Below are the code and all the weights of a small trained network. Each question names an input and a target symbol and asks about switching units off, where a switched-off unit gives its printed mean instead of its output.

import numpy as np


def w(rows, s, z=0):
    codes = np.array(rows[::2]) - 128.0
    scale = np.full(codes.shape[1], s)
    scale[-1] = z or s
    return codes * scale


def f(y):
    return np.maximum(y, 0)


def softmax(a):
    e = np.exp(a - a.max(-1, keepdims=True))
    return e / e.sum(-1, keepdims=True)


def log_softmax(a):
    a = a - a.max(-1, keepdims=True)
    return a - np.log(np.exp(a).sum(-1, keepdims=True))


def net(x, mask):
    ids = ['ΔΛΨΩβεημξφ'.index(c) for c in x.split()]
    T = len(ids)
    res = E[ids] + P[:T]
    u = 0
    for l in range(2):
        r = res
        for j in range(2):
            rows = slice(4 * j, 4 * j + 4)
            q, k, v = (r @ M[l][rows].T for M in (Q, K, V))
            z = softmax(np.where(np.tri(T) > 0, q @ k.T / 4**0.5, -1e9)) @ v
            o = O[l][rows]
            res = res + np.where(mask[u + j], z, o[:, -1]) @ o[:, :-1]
        u += 2
        y = f(res @ A[l][:, :-1].T + A[l][:, -1])
        res = res + np.where(mask[u : u + 8], y, B[l][:, -1]) @ B[l][:, :-1]
        u += 8
    return log_softmax(res[-1] @ U[:, :-1].T + U[:, -1])


Q, K, V, O, A, B = {}, {}, {}, {}, {}, {}
E = w([
[152,178,159],'Δ',
[31,159,199],'Λ',
[46,106,117],'Ψ',
[152,150,136],'Ω',
[178,91,93],'β',
[113,126,67],'ε',
[109,163,254],'η',
[122,190,124],'μ',
[127,65,191],'ξ',
[123,95,114],'φ',
],0.023)
P = w([
[167,44,129],'0',
[165,47,129],'1',
[171,83,124],'2',
[155,76,115],'3',
[162,118,108],'4',
[171,128,122],'5',
[131,130,70],'6',
[253,145,122],'7',
[68,235,55],'8',
[241,103,135],'9',
],0.0067)
Q[0] = w([
[94,173,56],'0.h0',
[47,120,177],'0.h0',
[148,133,96],'0.h0',
[163,150,128],'0.h0',
[121,107,81],'0.h1',
[121,2,93],'0.h1',
[160,111,98],'0.h1',
[195,135,106],'0.h1',
],0.013)
K[0] = w([
[189,88,132],'0.h0',
[149,107,162],'0.h0',
[100,69,255],'0.h0',
[71,97,108],'0.h0',
[94,184,223],'0.h1',
[175,155,157],'0.h1',
[103,55,49],'0.h1',
[95,144,131],'0.h1',
],0.008)
V[0] = w([
[39,2,108],'0.h0',
[76,98,115],'0.h0',
[95,164,47],'0.h0',
[27,157,89],'0.h0',
[114,111,164],'0.h1',
[20,75,136],'0.h1',
[199,168,145],'0.h1',
[56,191,94],'0.h1',
],0.0096)
O[0] = w([
[45,148,106,255],'0.h0',
[149,52,20,165],'0.h0',
[2,139,101,51],'0.h0',
[27,100,83,116],'0.h0',
[98,143,77,179],'0.h1',
[113,108,133,212],'0.h1',
[177,91,182,86],'0.h1',
[182,134,83,52],'0.h1',
],0.0083,0.0088)
A[0] = w([
[170,154,112,74],'0.n0',
[82,54,136,79],'0.n1',
[87,189,129,189],'0.n2',
[131,198,4,77],'0.n3',
[150,185,111,118],'0.n4',
[211,219,121,253],'0.n5',
[119,142,94,74],'0.n6',
[16,108,114,167],'0.n7',
],0.012,0.0027)
B[0] = w([
[147,77,120,134],'0.n0',
[88,222,121,211],'0.n1',
[160,134,192,162],'0.n2',
[90,140,107,164],'0.n3',
[175,121,103,136],'0.n4',
[114,92,80,151],'0.n5',
[254,104,122,140],'0.n6',
[135,123,190,252],'0.n7',
],0.0083,0.014)
Q[1] = w([
[194,180,123],'1.h0',
[147,17,185],'1.h0',
[165,189,254],'1.h0',
[47,175,162],'1.h0',
[128,94,41],'1.h1',
[35,143,58],'1.h1',
[106,41,137],'1.h1',
[14,96,109],'1.h1',
],0.0094)
K[1] = w([
[19,111,117],'1.h0',
[134,180,138],'1.h0',
[138,135,61],'1.h0',
[128,255,122],'1.h0',
[84,175,134],'1.h1',
[216,114,70],'1.h1',
[170,228,171],'1.h1',
[82,237,147],'1.h1',
],0.0095)
V[1] = w([
[121,146,94],'1.h0',
[143,192,123],'1.h0',
[157,111,246],'1.h0',
[226,123,183],'1.h0',
[67,78,112],'1.h1',
[121,89,112],'1.h1',
[185,69,112],'1.h1',
[41,23,134],'1.h1',
],0.013)
O[1] = w([
[140,159,55,95],'1.h0',
[196,254,132,109],'1.h0',
[107,160,206,241],'1.h0',
[128,138,116,86],'1.h0',
[117,98,126,179],'1.h1',
[134,33,160,110],'1.h1',
[86,100,101,26],'1.h1',
[103,103,176,244],'1.h1',
],0.0096,0.011)
A[1] = w([
[158,202,165,116],'1.n0',
[61,102,123,108],'1.n1',
[91,137,140,99],'1.n2',
[114,145,205,60],'1.n3',
[62,38,50,255],'1.n4',
[244,116,162,173],'1.n5',
[73,129,157,107],'1.n6',
[97,66,118,190],'1.n7',
],0.011,0.0033)
B[1] = w([
[220,85,43,171],'1.n0',
[189,210,171,163],'1.n1',
[92,217,127,168],'1.n2',
[184,122,90,250],'1.n3',
[67,111,164,136],'1.n4',
[108,33,37,145],'1.n5',
[161,157,58,207],'1.n6',
[3,97,155,147],'1.n7',
],0.0073,0.022)
U = w([
[163,110,128,165],'Δ',
[184,189,140,68],'Λ',
[108,208,149,125],'Ψ',
[148,110,155,143],'Ω',
[127,98,193,1],'β',
[84,139,130,159],'ε',
[200,119,166,39],'η',
[137,141,88,184],'μ',
[164,119,249,210],'ξ',
[120,127,197,119],'φ',
],0.014,0.0048)

Each question gives the input, a string of symbols that net reads in full, and the target symbol t.
The units are the heads (4 rows each of Q, K, V and O) and the neurons (one row each of A and B). Each row of codes is followed by its name. A weight is (code - 128) times the scale printed after its matrix; where a second scale follows, it is the last column's (O, A, B and U).
mask holds one flag per unit, layer by layer, with each layer's heads first. A switched-off unit (its flag False) gives its mean, the last column of its rows in O or B, instead of its output. The means were averaged over made-up inputs and are rounded, as every weight is.
A unit's drop is (log p(t) with every unit on - log p(t) with that unit switched off) / (log p(t) with every unit on - log p(t) with every unit switched off).
The circuit of an input: a set's keep is (log p(t) with only the set's units on - log p(t) with every unit switched off) / (log p(t) with every unit on - log p(t) with every unit switched off). Starting from the 12 units with the biggest drops (on a tie, the unit counted first), units are removed one at a time, each time the one whose removal leaves the highest keep (on an exact tie, the one counted first), for as long as the keep stays at least 0.8.
units of the circuit, in order: the units of the circuit, biggest drop first
k most important neurons: the k neurons with the biggest drops, biggest first
heads that matter: for each layer, one digit per head in row order, 1 if its drop is at least 0.15 and else 0, layers parted by /
input μ Ψ Ψ φ, target Ψ: heads that matter -> 10 / 00
input Δ ξ ε, target ξ: units of the circuit, in order -> [0.n1; 1.h0; 0.h0]
input φ ξ ξ φ ξ ξ Ψ ξ Λ, target ξ: units of the circuit, in order -> [0.n2]
input Ψ ξ Ψ Λ ε ξ, target Ψ: units of the circuit, in order -> [0.h0; 0.n1]
input μ ξ Ψ Ψ ε, target ε: 3 most important neurons -> [0.n7; 0.n3; 0.n1]
input ξ ξ ξ η, target η: units of the circuit, in order -> [1.n0; 0.h0]
input Ψ ξ ξ ξ φ ξ Λ, target ξ: units of the circuit, in order -> [0.h0; 1.h1]
input φ Λ η ξ ξ η φ ξ φ, target ξ: 3 most important neurons -> [0.n1; 1.n6; 1.n3]
input ε Λ Λ, target Λ: heads that matter -> 10 / 01
input φ Ψ ξ ξ β, target ξ: heads that matter -> 00 / 01
input Ψ Ψ ξ μ Λ ξ Λ ξ, target Λ: units of the circuit, in order -> [0.h0; 1.h1; 1.h0]
input Ψ ε Λ Ψ ε, target Ψ: 2 most important neurons -> [0.n3; 1.n2]
input Ψ Ψ ε, target ε: units of the circuit, in order -> [1.h0; 0.n3; 1.n4; 1.n3]
input Ψ ξ ξ φ, target ξ: heads that matter -> 10 / 01
input η Ψ β Λ Λ Λ ξ ξ ξ Ψ, target Λ: heads that matter -> 00 / 11
input Λ Λ ξ Λ ξ Λ η, target Λ: heads that matter -> 00 / 00
input ξ β Ψ η ξ ξ Ψ, target ξ: heads that matter -> 10 / 00
input Ψ ξ ξ Ψ, target ξ: heads that matter -> 10 / 01
input Λ ξ ξ Ψ Ψ ξ, target Ψ: heads that matter -> 10 / 00
input η Λ Λ, target Λ: most important neuron -> [1.n0]
